Below are the code and all the weights of a small trained network. Each question names an input and a class and asks about switching units off, where a switched-off unit gives its printed mean instead of its output.

import numpy as np


def w(rows, s, z=0):
    codes = np.array(rows[::2]) - 128.0
    scale = np.full(codes.shape[1], s)
    scale[-1] = z or s
    return codes * scale


def norm(h):
    return h / np.sqrt((h * h).mean(-1, keepdims=True) + 1e-5)


def f(y):
    return np.maximum(y, 0)


def log_softmax(a):
    a = a - a.max(-1, keepdims=True)
    return a - np.log(np.exp(a).sum(-1, keepdims=True))


def net(x, mask):
    res = np.array(x, float).reshape(1, 4) / 4 @ E
    u = 0
    for l in range(3):
        y = f(norm(res) @ A[l][:, :-1].T + A[l][:, -1])
        res = res + np.where(mask[u : u + 6], y, B[l][:, -1]) @ B[l][:, :-1]
        u += 6
    return log_softmax(norm(res)[-1] @ U[:, :-1].T + U[:, -1])


A, B = {}, {}
E = w([
[160,48,115,156,160,119,19,153],'x0',
[165,139,92,212,29,111,146,193],'x1',
[176,180,152,144,101,79,125,178],'x2',
[237,62,150,3,116,179,176,131],'x3',
],0.0042)
A[0] = w([
[238,115,48,170,130,138,77,169,2],'L0N0',
[108,172,77,246,97,117,69,194,47],'L0N1',
[141,2,189,73,204,211,182,149,48],'L0N2',
[223,150,96,154,90,166,173,212,106],'L0N3',
[66,86,40,191,106,172,253,110,49],'L0N4',
[232,171,183,145,94,96,104,217,40],'L0N5',
],0.0036,0.0025)
B[0] = w([
[58,48,97,86,141,74,141,208,182],'L0N0',
[134,118,213,214,177,108,78,185,250],'L0N1',
[210,195,86,128,164,2,43,111,255],'L0N2',
[105,131,136,81,92,162,63,18,240],'L0N3',
[167,120,104,107,99,217,128,84,193],'L0N4',
[126,104,21,124,133,251,110,65,203],'L0N5',
],0.0044,0.0026)
A[1] = w([
[93,139,143,255,163,78,129,178,210],'L1N0',
[204,43,130,101,105,118,83,193,2],'L1N1',
[115,131,208,87,242,70,94,88,111],'L1N2',
[86,197,98,147,69,129,220,112,105],'L1N3',
[176,159,172,140,73,120,117,144,175],'L1N4',
[103,108,182,86,126,174,114,155,148],'L1N5',
],0.0057,0.0013)
B[1] = w([
[168,143,244,222,111,1,75,40,254],'L1N0',
[131,54,68,81,160,131,23,130,214],'L1N1',
[144,92,70,158,68,182,235,159,255],'L1N2',
[92,66,191,55,125,157,34,222,193],'L1N3',
[86,102,121,156,135,165,84,82,174],'L1N4',
[162,154,103,186,121,69,132,160,148],'L1N5',
],0.0056,0.0046)
A[2] = w([
[181,181,149,83,123,178,128,86,119],'L2N0',
[93,85,146,201,119,156,110,101,57],'L2N1',
[37,58,113,221,131,134,104,143,1],'L2N2',
[148,141,154,65,182,132,214,88,164],'L2N3',
[84,174,160,168,152,64,100,105,92],'L2N4',
[93,120,112,194,150,159,134,1,29],'L2N5',
],0.0062,0.00095)
B[2] = w([
[98,189,181,235,66,138,101,176,208],'L2N0',
[103,202,87,146,183,77,234,151,232],'L2N1',
[132,254,179,153,162,112,211,99,254],'L2N2',
[62,112,83,180,230,54,77,120,225],'L2N3',
[235,40,160,139,125,122,118,138,250],'L2N4',
[189,99,70,9,80,150,111,189,227],'L2N5',
],0.0048,0.0036)
U = w([
[138,128,149,86,7,227,109,149,6],'0',
[125,162,66,130,198,96,246,107,75],'1',
[40,155,175,85,137,176,107,159,64],'2',
[159,139,223,192,117,63,73,107,215],'3',
[178,51,18,63,145,162,46,117,232],'4',
],0.011,0.0025)

Each question gives the input, the list of numbers given to net, and the class t.
The units are the neurons (one row each of A and B). Each row of codes is followed by its name. A weight is (code - 128) times the scale printed after its matrix; where a second scale follows, it is the last column's (A, B and U).
mask holds one flag per neuron, layer by layer. A switched-off neuron (its flag False) gives its mean, the last column of its row in B, instead of its output. The means were averaged over made-up inputs and are rounded, as every weight is.
A unit's drop is (log p(t) with every unit on - log p(t) with that unit switched off) / (log p(t) with every unit on - log p(t) with every unit switched off).
The circuit of an input: a set's keep is (log p(t) with only the set's units on - log p(t) with every unit switched off) / (log p(t) with every unit on - log p(t) with every unit switched off). Starting from the 12 units with the biggest drops (on a tie, the unit counted first), units are removed one at a time, each time the one whose removal leaves the highest keep (on an exact tie, the one counted first), for as long as the keep stays at least 0.8.
circuit, biggest first: the units of the circuit, biggest drop first
most important unit: the unit with the biggest drop
top k neurons: the k neurons with the biggest drops, biggest first
k most important neurons of layer l: the k neurons of layer l with the biggest drops, biggest first
drop of u: that unit's drop, to one decimal
input [-5,-7,6,-2], class 1: circuit, biggest first : (L1N2)
input [-7,-3,-5,2], class 2: top 2 neurons : (L1N3; L2N0)
input [-2,-8,-6,3], class 1: circuit, biggest first : (L1N1; L1N2)
input [-1,6,5,4], class 4: circuit, biggest first : (L1N1; L1N0)
input [1,-2,2,-1], class 1: circuit, biggest first : (L1N2; L2N1)
input [-4,1,3,5], class 0: top 2 neurons : (L1N0; L2N0)
input [1,5,-5,0], class 1: top 3 neurons : (L0N4; L2N2; L2N1)
input [-7,1,-2,5], class 2: 2 most important neurons of layer 1 : (L1N0; L1N2)
input [-2,-7,-3,-2], class 1: 3 most important neurons of layer 0 : (L0N3; L0N5; L0N4)
input [-4,2,-6,3], class 2: 2 most important neurons of layer 2 : (L2N0; L2N3)
input [-7,2,-6,7], class 2: 2 most important neurons of layer 0 : (L0N5; L0N2)
input [-3,5,3,2], class 0: 2 most important neurons of layer 1 : (L1N0; L1N1)
input [-1,-8,-2,0], class 1: top 2 neurons : (L1N2; L1N1)
input [-7,5,4,-1], class 0: most important neuron of layer 1 : (L1N0)
input [-4,3,-7,2], class 0: top 3 neurons : (L2N0; L0N4; L1N1)
input [-1,-5,4,-3], class 1: top 2 neurons : (L1N2; L0N1)
input [0,0,3,1], class 0: 2 most important neurons of layer 2 : (L2N0; L2N3)
input [-2,-4,-5,5], class 1: 2 most important neurons of layer 2 : (L2N5; L2N4)
input [-2,-8,0,-6], class 1: drop of L1N2 : 0.3
input [0,-1,4,3], class 4: drop of L1N0 : 0.2
input [-8,5,-7,2], class 0: most important unit : L0N4
input [-3,-7,0,7], class 1: drop of L2N1 : -0.1
